Below is a small trained network, with its code and all its weights. Each question gives an input and a target symbol and asks what happens when units are switched off, that is, made to give their printed mean instead of their output.

import numpy as np


def w(rows, s, z=0):
    codes = np.array(rows[::2]) - 128.0
    scale = np.full(codes.shape[1], s)
    scale[-1] = z or s
    return codes * scale


def norm(h):
    return h / np.sqrt((h * h).mean(-1, keepdims=True) + 1e-5)


def f(y):
    return np.maximum(y, 0)


def softmax(a):
    e = np.exp(a - a.max(-1, keepdims=True))
    return e / e.sum(-1, keepdims=True)


def log_softmax(a):
    a = a - a.max(-1, keepdims=True)
    return a - np.log(np.exp(a).sum(-1, keepdims=True))


def net(x, mask):
    ids = ['ΔΠβεζμξστψ'.index(c) for c in x.split()]
    T = len(ids)
    res = E[ids] + P[:T]
    r = norm(res)
    for j in range(3):
        rows = slice(3 * j, 3 * j + 3)
        q, k, v = (r @ M[0][rows].T for M in (Q, K, V))
        z = softmax(np.where(np.tri(T) > 0, q @ k.T / 3**0.5, -1e9)) @ v
        o = O[0][rows]
        res = res + np.where(mask[j], z, o[:, -1]) @ o[:, :-1]
    y = f(norm(res) @ A[0][:, :-1].T + A[0][:, -1])
    res = res + np.where(mask[3:11], y, B[0][:, -1]) @ B[0][:, :-1]
    return log_softmax(norm(res)[-1] @ U[:, :-1].T + U[:, -1])


Q, K, V, O, A, B = {}, {}, {}, {}, {}, {}
E = w([
[121,172,178],'Δ',
[161,139,153],'Π',
[156,149,161],'β',
[151,40,158],'ε',
[139,9,142],'ζ',
[139,180,143],'μ',
[141,137,145],'ξ',
[113,134,176],'σ',
[139,138,183],'τ',
[160,141,173],'ψ',
],0.015)
P = w([
[204,72,255],'0',
[115,182,101],'1',
[131,124,73],'2',
[109,99,242],'3',
[114,179,100],'4',
[132,124,68],'5',
[76,112,245],'6',
],0.01)
Q[0] = w([
[57,148,221],'H0',
[76,173,113],'H0',
[64,127,180],'H0',
[51,2,160],'H1',
[92,71,79],'H1',
[189,177,123],'H1',
[133,133,122],'H2',
[156,144,160],'H2',
[132,96,26],'H2',
],0.012)
K[0] = w([
[102,185,187],'H0',
[136,196,76],'H0',
[56,219,198],'H0',
[120,2,85],'H1',
[119,62,49],'H1',
[138,182,118],'H1',
[98,78,165],'H2',
[84,123,151],'H2',
[103,65,56],'H2',
],0.0093)
V[0] = w([
[119,190,83],'H0',
[56,100,137],'H0',
[114,134,89],'H0',
[111,209,108],'H1',
[124,191,151],'H1',
[136,3,107],'H1',
[125,118,252],'H2',
[150,134,114],'H2',
[221,96,86],'H2',
],0.0056)
O[0] = w([
[53,162,164,102],'H0',
[175,143,180,116],'H0',
[126,180,87,91],'H0',
[84,64,1,119],'H1',
[117,75,42,157],'H1',
[109,225,53,93],'H1',
[89,73,112,254],'H2',
[94,140,220,122],'H2',
[146,99,114,108],'H2',
],0.0036,0.005)
A[0] = w([
[158,196,187,156],'N0',
[150,121,232,144],'N1',
[148,201,155,78],'N2',
[252,134,105,135],'N3',
[251,176,61,4],'N4',
[90,187,13,63],'N5',
[66,253,114,121],'N6',
[177,18,157,165],'N7',
],0.0058,0.0027)
B[0] = w([
[136,2,79,193],'N0',
[191,135,122,253],'N1',
[160,157,61,140],'N2',
[104,81,87,179],'N3',
[113,81,56,144],'N4',
[142,158,247,142],'N5',
[132,123,32,161],'N6',
[81,247,127,248],'N7',
],0.0064,0.0048)
U = w([
[91,143,83,173],'Δ',
[97,108,93,46],'Π',
[130,16,72,66],'β',
[193,223,130,2],'ε',
[80,228,121,138],'ζ',
[125,194,90,76],'μ',
[70,131,200,167],'ξ',
[5,86,103,115],'σ',
[182,65,189,237],'τ',
[233,98,62,67],'ψ',
],0.015,0.0036)

Each question gives the input, a string of symbols that net reads in full, and the target symbol t.
The units are the heads (3 rows each of Q, K, V and O) and the neurons (one row each of A and B). Each row of codes is followed by its name. A weight is (code - 128) times the scale printed after its matrix; where a second scale follows, it is the last column's (O, A, B and U).
mask holds one flag per unit, heads first, then neurons. A switched-off unit (its flag False) gives its mean, the last column of its rows in O or B, instead of its output. The means were averaged over made-up inputs and are rounded, as every weight is.
A unit's drop is (log p(t) with every unit on - log p(t) with that unit switched off) / (log p(t) with every unit on - log p(t) with every unit switched off).
The circuit of an input: a set's keep is (log p(t) with only the set's units on - log p(t) with every unit switched off) / (log p(t) with every unit on - log p(t) with every unit switched off). Starting from all 11 units, units are removed one at a time, each time the one whose removal leaves the highest keep (on an exact tie, the one counted first), for as long as the keep stays at least 0.8.
units of the circuit, in order: the units of the circuit, biggest drop first
unit that matters most: the unit with the biggest drop
top k neurons: the k neurons with the biggest drops, biggest first
which heads matter: for each layer, one digit per head in row order, 1 if its drop is at least 0.15 and else 0, layers parted by /
drop of u: that unit's drop, to one decimal
input ψ ε μ, target ψ: top 3 neurons -> (N7, N5, N0)
input σ ψ ζ ξ μ μ, target β: units of the circuit, in order -> (N7, H1)
input ψ ξ μ Π σ σ, target ξ: units of the circuit, in order -> (N0, H0, N7, N3)
input ζ ζ Π, target β: which heads matter -> 000
input σ ψ σ τ ζ Δ μ, target τ: units of the circuit, in order -> (N7, N0)
input ε σ μ σ ε, target ε: units of the circuit, in order -> (H1, N7)
input Π ψ β Δ ψ, target ψ: top 2 neurons -> (N0, N1)
input σ ψ ζ ψ σ ψ ζ, target ξ: unit that matters most -> H1
input ε ε σ, target ψ: top 2 neurons -> (N7, N0)
input ψ σ σ, target ξ: top 3 neurons -> (N0, N7, N6)
input σ ξ σ μ, target τ: top 3 neurons -> (N0, N7, N1)
input ψ ζ ε τ ξ, target ξ: top 4 neurons -> (N5, N1, N7, N6)
input ψ σ Δ, target σ: top 2 neurons -> (N7, N1)
input ζ β ε, target ψ: drop of H1 -> 1.1
input τ Δ Π ξ ξ, target ξ: drop of H0 -> 0.3
input ζ σ ψ σ ψ σ, target β: drop of H1 -> 3.9
